(in the rows, 128 means zero)
Facts:
(vugru, δ, noflu); (reflo, δ, gobril); (ploston, δ, sedror); (staful, δ, platudru); (staful, δ, kuzeron)
(ligi, δ, flido); (ligi, δ, ploston); (ligi, δ, klezuklok); (degraflum, δ, platudru); (plumo, δ, kudir)
(plumo, δ, brevim); (kikler, δ, flamul); (gebril, δ, stagir); (gebril, δ, pinal); (naso, δ, tevar)
(feri, δ, kloril); (libun, δ, fleki); (libun, δ, brudri); (sostas, δ, tigem); (radri, δ, stises)
(kezun, δ, flipem); (kezun, δ, brevim); (stugros, δ, gosam); (nustis, δ, reflo); (fozu, δ, tufu)
(flite, δ, stigrim); (flite, δ, plumo); (brama, δ, noflu); (skaler, δ, sitros); (skaler, δ, foles)
(skaler, δ, plaplan); (skaler, δ, tevar); (flotrostas, δ, gobril); (gratus, δ, flido); (tropetrul, δ, reflo)
(tropetrul, δ, kloril); (platudru, δ, sostas); (grolobro, δ, latretel); (vutim, δ, reflo); (gutal, δ, ploston)
(vuvis, δ, klezuklok); (tuklin, δ, kikler); (tuklin, δ, steklol); (dropli, δ, radri); (dropli, δ, flede)
(dropli, δ, reflo); (lefik, δ, vustus); (riste, δ, ploston); (ladol, δ, stugros); (dresku, δ, grolobro)
(bime, δ, flokluk); (bime, δ, nukadran); (foles, δ, latretel); (foles, δ, flido); (foles, δ, neklo)
(radur, δ, bruvel); (radur, δ, neklo); (kelus, δ, ploston); (tuzor, δ, mogrulus); (fusi, δ, grofas)
(soplebi, δ, bime); (gugek, δ, staful); (gugek, δ, vavam); (gugek, δ, stigrim); (gugek, δ, pinal)
(gigrim, δ, latretel); (gigrim, δ, tigem); (grofas, δ, nosim); (steklol, δ, lenor); (lenor, δ, fezok)
(lenor, δ, sedror); (lenor, δ, gosam); (stikur, δ, stevugrer); (stikur, δ, bibrogor); (stikur, δ, stigrim)
(stikur, δ, zipledros); (nofli, δ, foles); (madru, δ, stevugrer); (madru, δ, kugam); (sitros, δ, flotrostas)
(guflir, δ, flipem); (guflir, δ, plepum); (robus, δ, lefik); (kuzeron, δ, tigem); (turan, δ, klezuklok)
(turan, δ, ligi); (vudem, δ, flokluk); (vudem, δ, libun); (vudem, δ, skarir); (bivus, δ, staful)
(bivus, δ, platudru); (flamul, δ, fleki); (tufu, δ, kuzeron); (drule, δ, nukadran); (nepin, δ, ploston)
(skarir, δ, kudir); (lodrune, δ, brobriste); (lodrune, δ, libun); (gutrur, δ, tevar); (kloril, δ, stugros)
(plepum, δ, doflu); (tiflorun, δ, tedin); (fabe, δ, sketrek); (mele, δ, stugros); (mele, δ, flido)
(mele, δ, neklo); (grukla, δ, degraflum); (grukla, δ, gobril); (grukla, δ, vustus); (trudili, δ, kikler)
(klaros, δ, tufu); (flusibis, δ, sostas); (flusibis, δ, tristok); (gota, δ, napo); (gota, δ, flotrostas)
(kebrogri, δ, platudru); (doflu, δ, neklo); (peskos, δ, riste); (skosil, δ, kudir); (skosil, δ, zipledros)
(kudir, δ, sedror); (kemom, δ, napo); (kemom, δ, vustus); (flipem, δ, ploston); (flipem, δ, foles)
(donizo, δ, nukadran); (skugrire, δ, flizon); (testim, δ, flokluk); (testim, δ, vokles); (testim, δ, kloril)
(sunun, δ, tufu); (brudri, δ, nepin); (brudri, δ, mele); (porebek, δ, gigrim); (porebek, δ, peskos)
(sedror, δ, latretel); (tragro, δ, mogrulus); (tragro, δ, fleki); (febripluk, δ, kelus); (nukadran, δ, kugam)
(nukadran, δ, klezuklok); (nukadran, δ, feri); (nukadran, δ, tevar); (dustam, δ, flizon); (tigem, δ, gobril)
(skobek, δ, stevugrer); (skobek, δ, sotir); (skobek, δ, pinal); (vodror, δ, sketrek); (sufor, δ, sostas)
(pivok, δ, stikur); (stagir, δ, tedin); (pinal, δ, ligi); (stafi, δ, zoto); (zipledros, δ, noflu)
(flomas, δ, lenim); (flomas, δ, lenor); (flomas, δ, donizo); (bibrogor, δ, stevugrer); (ploston, θ, neskasa)
(staful, θ, dubus); (plumo, θ, vutim); (kikler, θ, platudru); (gebril, θ, plaplan); (plimol, θ, skosil)
(bisa, θ, brobriste); (kezun, θ, stagir); (stugros, θ, sostas); (fozu, θ, vudem); (flite, θ, tuzor)
(skaler, θ, gutrur); (flotrostas, θ, donizo); (grolobro, θ, skugrire); (vutim, θ, kelus); (tuklin, θ, bibrogor)
(noflu, θ, porebek); (napo, θ, nepin); (repul, θ, grofas); (lefik, θ, flido); (loskem, θ, dustam)
(gobril, θ, kiflu); (drodon, θ, kezun); (brevim, θ, kuvomun); (foles, θ, flipem); (radur, θ, vustus)
(kelus, θ, flizon); (tuzor, θ, plepum); (fusi, θ, skobek); (gugek, θ, sturi); (kuvomun, θ, gutal)
(nofli, θ, vokles); (madru, θ, kupetri); (sitros, θ, dosir); (turan, θ, ligi); (dosir, θ, gumel)
(flamul, θ, stafle); (tufu, θ, sano); (nepin, θ, vugru); (lodrune, θ, sotir); (gutrur, θ, vuvis)
(flizon, θ, kuzeron); (geves, θ, turan); (radus, θ, flokluk); (kloril, θ, napo); (stafle, θ, testim)
(mester, θ, tropetrul); (plepum, θ, skare); (tiflorun, θ, lenim); (fabe, θ, logral); (mele, θ, sunun)
(kugam, θ, mele); (grukla, θ, rodrek); (sano, θ, tedin); (logral, θ, repul); (gomoplas, θ, zipledros)
(brobriste, θ, plobil); (plirusko, θ, kebrogri); (tedin, θ, tevar); (kupetri, θ, rebem); (flido, θ, plirusko)
(gosam, θ, guflir); (tora, θ, gigregrir); (vadrestom, θ, zoto); (vavam, θ, soplebi); (rebem, θ, sedror)
(dogrek, θ, lodrune); (neklo, θ, lile); (skugrire, θ, skogrir); (brudri, θ, kiplo); (lile, θ, stugros)
(betraklus, θ, skarir); (porebek, θ, sitros); (tragro, θ, stevugrer); (plusok, θ, lefik); (dubus, θ, tamar)
(nosim, θ, kemom); (steklok, θ, gomoplas); (runem, θ, sketrek); (neskasa, θ, paklo); (vodror, θ, duzo)
(pivok, θ, dogrek); (stagir, θ, reflo); (pinal, θ, brevim); (stafi, θ, vadrestom); (zipledros, θ, gratus)
(plobil, θ, stikur); (fezok, θ, radus); (bruvel, θ, fusi); (trasis, θ, plimol)

Known rows:
[106 124 148 154 150 146 131 127  97 169 135 123 115  98 109 114 117 111
 160 140 138 158 175 106 110 115] : brevim
[150 119 108 126 116 130 124 114 128 120 158 142 139 134 137 112 148 138
 117 149 132 121 115 127 121 146] : nofli
[110 132 144 133 129 119 138 137 126 133 124 112 134 128 116 142 133 126
 135 114 135 126 120 120 127 132] : flipem
[ 81 125 145 101 178 215  85 165 181 169 101 199  81 133 114  24 150 133
 112  86 165 152 120 111 208 120] : nosim
[ 97 132 160 128  90 109 119 146  88 129 160 122 136 131 140 121 125  83
 148  55 111 132 150 129 138 167] : stikur
[142 129 122 126 124 143 130 114 119 138 139 139 116 123 131 110 133 132
 119 144 119 131 124 134 119 133] : ploston
[129 143 140 122 139 155 137 113 113 164 126 135  88 122 118 112 114 120
 126 140 106 148 126 138 116 116] : bruvel
[129 127 128 127 129 130 128 132 127 133 127 126 124 124 125 128 124 125
 130 126 124 129 128 130 128 126] : stafle
[165  81 137 156 108 114 117  88  84 106 122 124 137  97 139  79 158 147
  96 115 120  93 157 135 151 135] : tiflorun
[113 129 140 134 129 120 133 141 132 130 117 114 135 128 122 144 126 123
 137 111 134 126 126 122 133 128] : kiplo
[ 97 145 156 131 139 136 147 141 122 153 107 110 106 123 111 144 114 116
 137 112 120 141 124 129 119 118] : lenim
[174  96  87 134 109 118 104 132 122  84 127 145 137 116 161 117 107 137
 116 148 137 111 150 138 160 126] : fozu
[152 109 100 132 117 112 113 137 131  95 125 130 143 123 147 132 108 130
 130 132 142 112 138 131 155 123] : flusibis
[118 130 126 134 118 114 138 143 141 119 145 116 158 137 125 148 148 131
 136 126 147 119 110 115 125 148] : testim
[119 133 134 125 125 137 137 133 126 138 129 128 121 129 127 133 132 126
 123 136 125 134 123 127 117 133] : lenor
[103 145 152 128 143 130 142 137 124 152 110 110 110 126 109 143 107 113
 144 107 124 136 129 129 130 109] : plaplan
[139 126 164 119 156  87 112 140 135  86 128 146 138 175 168  92  42 181
 153 124 158 148 120 170 103  78] : lefik
[103 142 172  83 134 183 144  37 123 138 114 100 122 160 101  89 106 111
  70 141 113 100 197 123 118 129] : noflu

Rows:
No name comes twice in this set of rows, the named rows included.
[123 134 151 134 137 135 136 115 108 151 109 118 101 115 113 117 114 122
 128 113 113 132 139 134 132 113]  stigrim
[134 129 122 123 122 148 130 121 120 138 135 142 110 126 134 120 133 128
 115 148 117 138 124 134 115 133]  brudri
[127 122 126 134 127 110 125 144 128 113 108 112 132 122 127 143 101 120
 141 108 136 117 138 129 154 116]  platudru
[142 129 135 126 138 146 127 105 101 151 112 132  89 112 124 103 104 122
 124 125 105 134 147 141 136 107]  vavam
[132 176 103 102 146 123 127 115 161 152 169 129 138 153 102 132  96 117
 171 132 134 132  98 115 127 118]  radri
[122 123 194 127 153  94 128 133 125 100 132 145 139 171 161  88  86 190
 136 120 151 151 113 164  80  91]  plirusko
[ 82 106 129 114 156 182  84 181 199 128 125 191 141 142 126  43 188 147
 112  82 197 125 107  94 213 152]  fusi
[129 127 123 128 127 129 128 128 125 130 128 126 125 126 131 130 116 125
 130 127 130 127 130 129 135 124]  gigrim
[116 116 126 151 139 135 121 139 111 147 149 128 139 107 121 123 123 115
 159 148 151 152 173 101 119 123]  kuvomun
[179 145 104 186  79 138 170  87 112 109 167 118 133 135 177 137 105 135
 127 158 125 112 120 117 117 137]  stafi
[135 129 124 126 137 133 119 137 113 129  92 124  92 113 130 134  72 114
 137 116 117 134 154 143 155  94]  tristok
[126 187 115  98 162 137 131 112 156 173 155 126 114 151  93 132  77 107
 180 126 124 144 104 121 123  99]  stises

Now the same elements, written a new way:
Known rows:
[115 107 119 144 158 164 109 141  83 127 144 167 108 116 142 145 118 151
 120 123 125 154 109 156 149  89] : dogrek
[ 87 111 131 133 184 173 112 142  85 109 131 110  83 133 176 172 151 134
  99 124 118 121 134 208 185 126] : lodrune
[119 147 123 104 133 125 157 128 134 110 110  77 106 150 142 145 150 106
 112 134 119 146 133 191 158 151] : libun
[136 132 108  83 110 119 188 129 113 118 112  77  95 145 130 121 142 122
 109 157 104 221 125 217 149 131] : fleki
[123 114 141 140 136 123 122 140 131 132 109 138 139 113 120 118 119 125
 129 121 118 150 112 144 128 112] : plimol
[124 125 119 152 115 159  96 132 153 142 108  89  91 157 165 106 141 120
 109 152  94  13 111 149 160 142] : skosil
[139 168  91 149 115 135 163 104 110 119 150 159 150 148  93 153 113 126
 153 133 161 128 120  93 118 134] : plaplan
[125 116 140 139 140 129 122 139 136 131 119 132 139 120 119 109 118 121
 127 114 118 151 113 138 130 112] : neskasa
[125 117 142 139 139 128 126 133 125 133 117 130 146 113 118 113 124 125
 127 126 122 146 113 140 128 117] : radus
[112 106 157 148 162 132 100 146 137 133 117 139 153 105 121 111 113 123
 116 104 125 136 109 134 134 117] : skugrire
[136 153 105 118 105 147 148 118 129 129 112  86  94 163 152 127 144 114
 110 150 107  90 125 168 157 146] : skarir
[142 167 120 123 117 120 177 106 119 110 163 114 130 160 110 153 129 119
 121 146 120 153 139 149 154 113] : lenim
[158 149 153 109 115 145  90 153 132  91 153 152  88  90  97  67 128 151
  48  92 139 159 119 111 144 141] : dosir
[123 161 157 150 161 121 146 117 129 101 170 101 142 157 123 159 138  92
 116 132 102  98 148 113 166 116] : soplebi
[166 159 105 109 102  64 194 115 129 129 220 141 136 167  98 168 135 151
 149 161 157 159 133 104 139  90] : klezuklok
[103  96 126 102 140 103 120 137 159 106  68 165 125 106 100 133 167 180
 171 115  66 170 108  88 150 141] : plusok
[119  91 144 119 126 136  73 131 103 151 139 116 150  76 132 135 114 119
 129 131 124 119 170 120 121 130] : klaros
[113 184 146 173 160 165 123 115  98  92 106 114 124 149 139 160 135  80
 115 122 101  89 155  94 111 147] : tropetrul

Rows:
No name comes twice in this set of rows, the named rows included.
[ 98 131 149 163 196 121 107 142 148 106 133 152 143 149 141 164 144 124
 140  86 180  60 152  80 104 162]  skaler
[119 156 146 161 146 173 117 117 109 105  87 130 125 131 156 135 135  93
 119 116 110 119 147  74  72 142]  nustis
[197 147 111  91  55 129 127 149 148 112 138 145  23 143 141  39 161 191
  46 126 118 143  93  98 120 123]  noflu
[158 177  88 148 115 104 221  94 103 120 192 168 138 166  97 165 124 137
 139 146 152 157 124  87 136  95]  tevar
[104 110 150 151 154 165  69 128  95 125  85 136 116  89 161 138 131 101
 136 109 127  99 173  63  63 146]  grukla
[124  85 161 122 149  85  89 148 152 140 150 139 147 109 129 126 129 143
 138 119 135 109 131 124 134 106]  tiflorun
[143  77 109  98 114 131 133 126  93 166 151 143 132  87 138 136 118 143
 135 142 130 180 160 120  95 107]  tufu
[167 147 134 118 118  50 183 126 140 124 198 134 109 176 130 152 161 147
 143 150 122 141 134  82 120  72]  kugam
[117 138  91 129 138 139 154 123 141 128 125 148 133 149 114 131 122 152
 145 112 189 115 113 141 133 159]  doflu
[143  81 115  92  92 116  89 125 107 168 138 119 125  78 152 135 122 137
 139 151 125 123 175  95  94 122]  staful
[132 108 126  87  28 161 103  51 129 120 173 155 171  53 156 163 110  99
 142 195 122 120 160 161  78 131]  kuzeron

The same elements again, as new rows of numbers:
Known rows:
[146 128 120 123 129 126 133 120 123 126 125 126 132 137 124 129 137 145
 134 133 126 121 127 120 154 129 131 142 130 135 132 123 135 123 119 131
 127] : gebril
[130 130 121 118 125 129 109 122 123 128 122 124 128 126 133 129 119 129
 122 130 124 131 143 125 124 141 118 147 122 130 135 123 138 124 124 130
 127] : plaplan
[134 141 122 123 132 128 115 119 132 128 123 125 124 145 126 130 140 126
 132 134 123 125 130 122 156 118 122 132 125 128 142 122 138 126 118 132
 140] : dresku
[132 127 120 117 126 125 114 123 123 127 123 125 122 128 124 127 117 130
 121 128 125 126 131 137 128 131 117 147 127 129 137 121 135 124 117 131
 127] : sotir
[130 127 119 120 127 125 114 123 124 128 122 125 118 129 120 128 126 133
 123 129 125 123 128 129 141 126 126 131 129 133 133 122 138 123 123 130
 128] : lodrune
[129 130 120 120 133 124 132 116 129 128 125 127 112 130 133 127 135 134
 129 130 125 123 129 122 137 132 120 150 135 134 142 122 137 131 116 130
 134] : dogrek
[128 126 121 115 126 122 120 128 124 133 123 125 120 128 122 129 117 128
 119 130 125 122 138 145 131 137 118 145 126 129 143 123 136 123 125 131
 131] : flokluk
[138 132 120 135 126 124 173 117 126 134 127 123 112 137 121 127 131 132
 134 125 127 120 127 123 145 127 125 161 129 126 136 123 136 124 114 131
 133] : flite
[131 133 119 115 127 123 134 120 125 126 124 123 129 132 126 127 127 126
 126 130 125 119 130 122 134 123 117 144 127 126 133 122 136 125 118 130
 130] : flizon
[130 126 123 120 128 126 155 117 133 132 140 124  97 126 120 127 137 161
 131 124 124 133 133 120 143 151 124 247 138 129 145 123 136 126 118 130
 163] : napo
[146 143 121 128 135 136 110 119 123 133 120 131 130 127 125 126 114 128
 122 123 134 120 127 125 128 113 118 122 125 139 130 137 137 123 118 130
 127] : betraklus
[150 135 119 129 127 124 128 119 124 127 130 126 135 131 122 126 131 128
 133 135 129 123 127 119 154 117 130 128 131 129 132 126 137 124 120 130
 128] : kikler
[138 133 121 119 127 126 111 128 126 125 126 123 136 137 124 128 131 127
 125 126 128 123 131 131 143 126 131 131 121 129 132 123 138 122 125 129
 129] : ladol
[147 131 118 122 127 123 149 120 125 127 130 124 139 136 124 128 134 127
 130 131 131 118 127 124 148 116 129 121 134 128 131 126 137 124 121 129
 127] : madru
[132 129 121 120 128 123 120 121 124 127 124 125 129 129 126 127 124 131
 123 134 127 121 128 128 135 123 121 133 134 131 134 123 137 123 119 130
 128] : klezuklok
[140 133 122 131 129 123 173 122 132 134 134 124 112 136 126 127 132 127
 129 124 130 118 125 122 145 118 125 150 132 129 132 132 139 122 119 130
 140] : vodror
[131 127 121 123 126 124 137 122 126 131 131 123 116 130 120 127 125 133
 128 124 128 122 128 122 131 127 124 162 128 128 133 123 135 123 117 131
 134] : klugol
[131 136 121 117 129 124 117 118 128 126 122 124 118 129 124 127 135 134
 126 125 124 128 126 118 127 129 121 166 132 133 132 125 136 125 121 131
 133] : gomoplas

Rows:
No name comes twice in this set of rows, the named rows included.
[129 130 158 118 127 130 138 121 129 128 123 122  95 129 120 127 112 131
 132 118 126 202 127 124 118 128 129 119 115 128 132 124 138 136 125 130
 128]  reflo

The same elements again, as new rows of numbers:
Known rows:
[123 156 175 119 139 126 133  80 143 142 115 151 127 104 104 103 142 109
 160 125 141 132 115 124 125  94 129 125 114 116 138 209 160] : betraklus
[115 108 121 105 148 132 105  73 152 170  83 117  87 151 162 114 127 133
 140  83 143 165 102 123 164 185 134 145 123 139 103 146 160] : kloril
[127 150 126 113 141 134 108  78 135 154 101 144 117 131 180 113 128 138
 155 109 140 154 115 114 163 138 140 144 136 124 105 145 160] : feri
[124 159 177 120 141 125 142  79 148 141 115 152 121 105 107 100 141 105
 161 127 142 132 116 126 124  95 127 129 114 113 143 212 164] : fezok
[134 180 152 104 119 132 114  74 147 145 117 153 126  82 108 107 124 147
 173 128 123 131 107 109 104  95 133 133 125 104 128 188 162] : tevar
[130 167 148 121 147 130 116  87 140 156 119 149 115 130 168 109 120 120
 159 124 148 146 127 113 165 137 131 145 134 111 123 164 143] : kemom
[134 174 167 119 148 125 110  79 133 134 115 173 131 110 111 103 140  89
 169 113 142 128 114 124 129 102 125 132 117 119 151 215 152] : plobil
[126 166 147 123 135 130 126  84 146 148 118 141 119 125 157 113 132 118
 159 122 147 149 123 117 156 128 139 145 133 112 125 172 146] : stafi
[128 167 178 119 143 128 127  84 139 150 115 157 116 101 109  99 129 110
 160 125 143 129 119 124 118  95 125 130 119 110 135 199 156] : sotir
[133 184 145 125 160 123 127  83 131 147 126 146 143 144 204 100 102 110
 174 138 133 144 133 107 174 161 138 137 132 119 106 166 180] : sitros
[127 169 189 144 152 129 180  87 136 150 107 154 125 105 128  89 118 100
 206 126 139 128 122 131 147 127 131 131 119 116 130 201 182] : noflu
[125 156 176 124 141 127 140  84 137 147 112 157 119 102 107 101 134 111
 172 122 143 130 118 126 132 100 127 132 118 112 139 202 156] : stigrim
[133 174 148 127 139 135 125  89 135 157 113 152 111 118 166 112 120 126
 171 119 150 147 126 116 166 136 137 151 141 107 121 154 141] : skobek
[130 175 153 134 141 141 144  92 139 160 111 156 106 120 175 108 117 134
 186 121 149 148 126 118 178 139 135 159 144 105 121 147 144] : bibrogor
[115 157 156 142  97 117  80 114  93 179 142 106  75 121 130 158 134  91
 171 102 180 144 130 114 134 145 150 155 145 119 112 159  39] : staful
[126 137 134 119 140 129 136  82 130 156 112 134 117 122 143 110 139 128
 175 118 149 151 118 119 174 141 135 137 137 114 135 180 141] : fabe
[137 186 150 144 153 145 144  94 140 154 109 177 110 127 184 110 118 115
 204 111 152 148 125 121 193 145 132 170 147 108 134 155 134] : stikur
[126 154 175 117 145 124 129  80 138 146 115 157 125 105 107  99 134 110
 162 124 140 129 117 124 126  97 125 125 114 114 137 209 163] : flede

Rows:
No name comes twice in this set of rows, the named rows included.
[128 173 146 128 134 130 114  93 130 164 121 143 100 123 163 120 122 115
 166 119 155 149 128 112 159 144 136 157 144 109 122 159 127]  sunun
[125 169 148 126 127 123 101  93 125 160 133 130 101 126 149 127 128 105
 155 122 158 147 128 111 142 136 139 152 139 112 124 171 113]  flusibis
[126 148 148 114 163 127 119  84 147 149 123 149 137 156 190 104 116 132
 150 134 136 149 125 113 186 133 125 140 124 120 109 164 152]  nustis
[122 155 150 100 166 101  81  84 138 145 183 135 158 199 194 112 111 101
 114 184 123 147 140  89 166 106 110 151 122 117 119 206 135]  tigem
[121 163 153 135 112 122  89 106 105 173 131 123  81 119 140 143 128 100
 168 103 173 146 130 115 143 148 144 151 142 117 117 158  73]  bivus
[126 161 147 128 142 135 131  89 144 160 107 144 105 128 169 112 125 127
 169 114 152 152 123 121 173 145 137 152 137 114 118 153 144]  libun
[121 132 134 113 149 130 108  79 144 166  97 129  91 138 162 112 127 117
 139  99 153 157 116 120 157 163 136 147 129 127 114 160 161]  ladol
[129 160 127 109 144 127  88  78 129 159 106 135 104 120 161 110 138  99
 118 114 160 156 128 113 141 133 142 138 140 117 126 165 164]  gratus
[125 142 141 111 161 128 109  83 142 158 113 150 121 153 192 106 112 135
 148 122 138 151 122 115 182 147 125 143 128 124 107 153 156]  tropetrul
[128 172 146 131 146 137 146  84 152 156 115 144 104 129 165 109 126 115
 165 125 151 155 127 117 169 145 136 162 142 105 130 167 158]  steklol
[129 186 155 112 145 123 139  60 164 146 136 131  93 114  91  95 145  56
 120 154 140 148 124 106  86 107 126 168 132  95 182 250 216]  latretel
[114 157 155 128 105 112  89  99  98 178 134 144  63 109 162 140 121  90
 152 100 180 135 134 114 157 164 135 146 133 114 110 138  97]  kebrogri
[128 175  94  92 139 123  79  50 169 150 115  97  78 135 146 113 154  58
  72 120 153 177 120  98  99 168 147 165 140 111 156 205 211]  foles
[119 121 107  95 148 125  68  64 143 171  83 105  70 140 148 114 138  93
  98  80 157 168 108 115 126 184 140 141 128 138 120 165 181]  mele

